Below is a small trained network, with its code and all its weights. Each question gives an input and a class and asks what happens when units are switched off, that is, made to give their printed mean instead of their output.

import numpy as np


def w(rows, s, z=0):
    codes = np.array(rows[::2]) - 128.0
    scale = np.full(codes.shape[1], s)
    scale[-1] = z or s
    return codes * scale


def f(y):
    return y / 2 * (1 + np.tanh(0.7978845608 * (y + 0.044715 * y**3)))


def log_softmax(a):
    a = a - a.max(-1, keepdims=True)
    return a - np.log(np.exp(a).sum(-1, keepdims=True))


def net(x, mask):
    res = np.array(x, float).reshape(1, 7) / 4 @ E
    y = f(res @ A[0][:, :-1].T + A[0][:, -1])
    res = res + np.where(mask, y, B[0][:, -1]) @ B[0][:, :-1]
    return log_softmax(res[-1] @ U[:, :-1].T + U[:, -1])


A, B = {}, {}
E = w([
[132,146,84,54,75,101],'x0',
[149,110,116,107,218,167],'x1',
[116,87,162,143,141,145],'x2',
[54,67,160,84,112,145],'x3',
[157,174,177,152,92,244],'x4',
[186,77,128,174,101,122],'x5',
[149,136,201,99,151,99],'x6',
],0.011)
A[0] = w([
[121,171,129,138,141,164,143],'n1',
[130,6,47,88,129,151,186],'n2',
[131,148,92,134,101,134,93],'n3',
[125,169,123,173,145,130,148],'n4',
[158,135,152,157,131,151,115],'n5',
[159,134,114,117,164,63,101],'n6',
[169,151,102,139,63,107,134],'n7',
[197,150,177,193,195,158,92],'n8',
[84,183,52,137,34,127,139],'n9',
[85,108,204,168,114,118,133],'n10',
[70,20,157,186,98,155,170],'n11',
[90,90,158,163,113,109,84],'n12',
[129,133,152,91,141,126,75],'n13',
[103,135,84,124,194,72,97],'n14',
[169,136,134,108,108,97,127],'n15',
[164,112,179,115,127,69,221],'n16',
[106,184,155,106,133,187,41],'n17',
[189,142,183,194,154,148,165],'n18',
[123,96,92,118,141,146,128],'n19',
[96,171,114,102,219,89,249],'n20',
[109,179,211,77,146,136,252],'n21',
[88,218,97,87,119,183,40],'n22',
[131,136,101,125,153,120,73],'n23',
[124,179,138,111,98,129,167],'n24',
[142,166,165,124,144,143,211],'n25',
[148,146,62,119,169,67,219],'n26',
],0.014,0.0023)
B[0] = w([
[82,138,128,141,147,147,170],'n1',
[211,123,217,156,200,235,224],'n2',
[152,150,115,137,100,124,151],'n3',
[100,134,118,132,118,137,166],'n4',
[106,126,118,174,154,120,173],'n5',
[191,114,101,108,161,113,197],'n6',
[175,96,136,163,74,115,194],'n7',
[55,16,69,221,186,120,249],'n8',
[147,205,105,230,42,110,226],'n9',
[86,102,150,93,67,54,190],'n10',
[86,130,253,129,112,50,238],'n11',
[107,140,145,107,99,91,170],'n12',
[136,120,109,93,134,154,147],'n13',
[143,180,69,119,192,81,219],'n14',
[175,94,137,108,101,127,163],'n15',
[132,49,91,69,88,151,192],'n16',
[44,159,134,105,153,167,189],'n17',
[65,55,109,216,181,116,235],'n18',
[165,142,141,143,149,157,150],'n19',
[151,180,67,82,186,72,241],'n20',
[90,100,101,19,103,195,220],'n21',
[77,220,155,97,143,157,202],'n22',
[136,143,113,130,132,106,143],'n23',
[116,136,139,109,75,157,170],'n24',
[92,94,134,114,147,169,182],'n25',
[205,151,88,130,150,41,234],'n26',
],0.023,0.011)
U = w([
[185,106,102,150,77,92,32],'0',
[106,203,100,235,2,161,63],'1',
[92,67,94,48,58,180,92],'2',
[150,142,222,166,177,199,245],'3',
[141,176,78,107,203,53,119],'4',
[76,105,227,115,89,45,226],'5',
[47,75,98,222,155,126,168],'6',
[20,206,145,105,106,209,8],'7',
],0.0079,0.0019)

Each question gives the input, the list of numbers given to net, and the class t.
The units are the neurons (one row each of A and B). Each row of codes is followed by its name. A weight is (code - 128) times the scale printed after its matrix; where a second scale follows, it is the last column's (A, B and U).
mask holds one flag per neuron, in row order. A switched-off neuron (its flag False) gives its mean, the last column of its row in B, instead of its output. The means were averaged over made-up inputs and are rounded, as every weight is.
A unit's drop is (log p(t) with every unit on - log p(t) with that unit switched off) / (log p(t) with every unit on - log p(t) with every unit switched off).
The circuit of an input: a set's keep is (log p(t) with only the set's units on - log p(t) with every unit switched off) / (log p(t) with every unit on - log p(t) with every unit switched off). Starting from the 12 units with the biggest drops (on a tie, the unit counted first), units are removed one at a time, each time the one whose removal leaves the highest keep (on an exact tie, the one counted first), for as long as the keep stays at least 0.8.
units of the circuit, in order: the units of the circuit, biggest drop first
top k neurons: the k neurons with the biggest drops, biggest first
drop of u: that unit's drop, to one decimal
input [-1,-4,8,5,-2,-1,-8], class 5: units of the circuit, in order	n11
input [-6,-7,1,4,6,6,8], class 5: top 3 neurons	n11, n10, n12
input [-4,-4,2,-1,0,-5,0], class 7: units of the circuit, in order	n26, n8
input [-7,-3,-4,6,2,-4,4], class 5: top 2 neurons	n10, n11
input [7,0,-3,3,-2,-4,8], class 2: top 2 neurons	n21, n16
input [-5,-4,2,6,6,-3,2], class 5: top 2 neurons	n11, n10
input [-4,3,-6,-3,-1,0,6], class 6: top 2 neurons	n8, n18
input [8,-6,7,-1,8,6,5], class 1: top 2 neurons	n9, n7
input [-7,3,-3,6,-1,2,7], class 5: top 2 neurons	n11, n10
input [-7,3,4,5,2,4,-2], class 5: drop of n10	0.3
input [1,-3,-2,7,7,-5,-8], class 7: drop of n22	1.6
input [2,4,5,7,5,-2,-3], class 7: drop of n17	0.2
input [3,1,-2,3,2,6,-8], class 3: drop of n2	1.5
input [-1,5,3,7,2,2,-6], class 3: units of the circuit, in order	n2
